Below are the code and all the weights of a small trained network. Each question names an input and a class and asks about switching units off, where a switched-off unit gives its printed mean instead of its output.

import numpy as np


def w(rows, s, z=0):
    codes = np.array(rows[::2]) - 128.0
    scale = np.full(codes.shape[1], s)
    scale[-1] = z or s
    return codes * scale


def norm(h):
    return h / np.sqrt((h * h).mean(-1, keepdims=True) + 1e-5)


def f(y):
    return np.maximum(y, 0)


def log_softmax(a):
    a = a - a.max(-1, keepdims=True)
    return a - np.log(np.exp(a).sum(-1, keepdims=True))


def net(x, mask):
    res = np.array(x, float).reshape(1, 3) / 4 @ E
    u = 0
    for l in range(2):
        y = f(norm(res) @ A[l][:, :-1].T + A[l][:, -1])
        res = res + np.where(mask[u : u + 7], y, B[l][:, -1]) @ B[l][:, :-1]
        u += 7
    return log_softmax(norm(res)[-1] @ U[:, :-1].T + U[:, -1])


A, B = {}, {}
E = w([
[135,102,34,122,91,98,100,169,138,103,157,163],'x0',
[169,81,82,110,157,137,70,86,45,133,130,131],'x1',
[160,71,200,137,145,251,92,81,148,74,102,224],'x2',
],0.014)
A[0] = w([
[119,145,152,135,31,188,139,146,129,156,107,177,7],'L0N0',
[126,124,43,130,120,170,127,129,92,129,135,200,28],'L0N1',
[124,106,75,114,163,202,82,94,64,118,144,118,140],'L0N2',
[121,130,202,119,108,204,128,123,128,123,129,149,16],'L0N3',
[130,127,232,112,126,223,119,117,141,125,127,175,5],'L0N4',
[121,132,231,117,143,206,125,112,130,126,123,144,36],'L0N5',
[139,103,95,112,131,197,126,114,111,102,154,249,40],'L0N6',
],0.011,0.0027)
B[0] = w([
[80,135,115,97,197,126,87,99,135,94,173,88,172],'L0N0',
[155,100,183,97,92,238,148,75,111,95,133,146,179],'L0N1',
[173,97,139,110,171,77,145,108,74,102,150,175,210],'L0N2',
[96,150,45,239,215,126,156,121,102,145,99,162,210],'L0N3',
[157,116,98,246,190,147,211,116,163,137,92,147,254],'L0N4',
[208,60,65,140,160,96,153,96,20,106,155,159,239],'L0N5',
[103,187,144,140,44,90,101,200,183,209,70,91,226],'L0N6',
],0.012,0.011)
A[1] = w([
[139,118,135,231,203,195,211,95,155,131,95,157,99],'L1N0',
[132,111,164,119,175,193,70,78,124,132,110,146,128],'L1N1',
[116,119,162,169,220,104,207,145,229,44,175,235,106],'L1N2',
[147,124,139,95,180,80,130,81,44,146,156,76,197],'L1N3',
[87,132,77,146,53,208,103,165,249,96,153,157,160],'L1N4',
[118,101,91,158,154,218,88,133,158,105,84,211,5],'L1N5',
[104,180,162,122,116,25,243,141,78,145,146,2,219],'L1N6',
],0.013,0.003)
B[1] = w([
[157,119,83,151,120,100,132,171,31,140,44,174,239],'L1N0',
[118,121,6,144,159,85,130,150,137,123,179,128,145],'L1N1',
[141,77,90,88,147,220,136,95,128,95,174,177,198],'L1N2',
[77,169,150,201,152,176,169,156,182,141,62,128,195],'L1N3',
[53,167,133,154,181,136,165,152,124,125,83,86,166],'L1N4',
[138,163,216,139,128,104,144,83,155,149,154,78,171],'L1N5',
[132,159,178,131,79,54,86,134,141,160,120,66,253],'L1N6',
],0.013,0.022)
U = w([
[39,133,82,43,156,215,131,136,147,55,204,137,22],'0',
[202,109,55,227,177,148,141,122,43,164,62,230,209],'1',
[222,71,115,46,85,135,43,79,112,121,230,205,2],'2',
[22,239,139,184,147,57,118,171,182,177,108,2,232],'3',
],0.009,0.0028)

Each question gives the input, the list of numbers given to net, and the class t.
The units are the neurons (one row each of A and B). Each row of codes is followed by its name. A weight is (code - 128) times the scale printed after its matrix; where a second scale follows, it is the last column's (A, B and U).
mask holds one flag per neuron, layer by layer. A switched-off neuron (its flag False) gives its mean, the last column of its row in B, instead of its output. The means were averaged over made-up inputs and are rounded, as every weight is.
A unit's drop is (log p(t) with every unit on - log p(t) with that unit switched off) / (log p(t) with every unit on - log p(t) with every unit switched off).
The circuit of an input: a set's keep is (log p(t) with only the set's units on - log p(t) with every unit switched off) / (log p(t) with every unit on - log p(t) with every unit switched off). Starting from the 12 units with the biggest drops (on a tie, the unit counted first), units are removed one at a time, each time the one whose removal leaves the highest keep (on an exact tie, the one counted first), for as long as the keep stays at least 0.8.
units of the circuit, in order: the units of the circuit, biggest drop first
top k neurons: the k neurons with the biggest drops, biggest first
top k neurons in layer l: the k neurons of layer l with the biggest drops, biggest first
drop when u is switched off: that unit's drop, to one decimal
input [5,3,1], class 2: top 2 neurons	L0N2, L0N4
input [8,2,5], class 3: units of the circuit, in order	L0N6, L0N5
input [7,6,2], class 2: top 3 neurons	L0N2, L1N0, L0N4
input [2,2,-2], class 3: top 3 neurons in layer 0	L0N4, L0N5, L0N3
input [7,4,-5], class 3: units of the circuit, in order	L1N0
input [5,5,4], class 2: top 2 neurons in layer 1	L1N0, L1N3
input [7,8,4], class 2: top 2 neurons	L0N2, L1N0
input [-6,6,-2], class 3: top 3 neurons in layer 0	L0N4, L0N3, L0N5
input [3,-6,0], class 0: top 2 neurons	L0N6, L1N2
input [6,1,3], class 3: top 2 neurons	L0N6, L0N5
input [6,5,0], class 2: top 2 neurons in layer 0	L0N2, L0N1
input [6,3,-2], class 2: top 2 neurons in layer 0	L0N1, L0N3
input [7,5,-7], class 3: drop when L1N0 is switched off	0.2
input [5,-5,-2], class 3: drop when L0N4 is switched off	2.5
input [-3,-7,-1], class 1: drop when L0N6 is switched off	0.4
input [-8,5,-5], class 3: drop when L0N0 is switched off	0.0
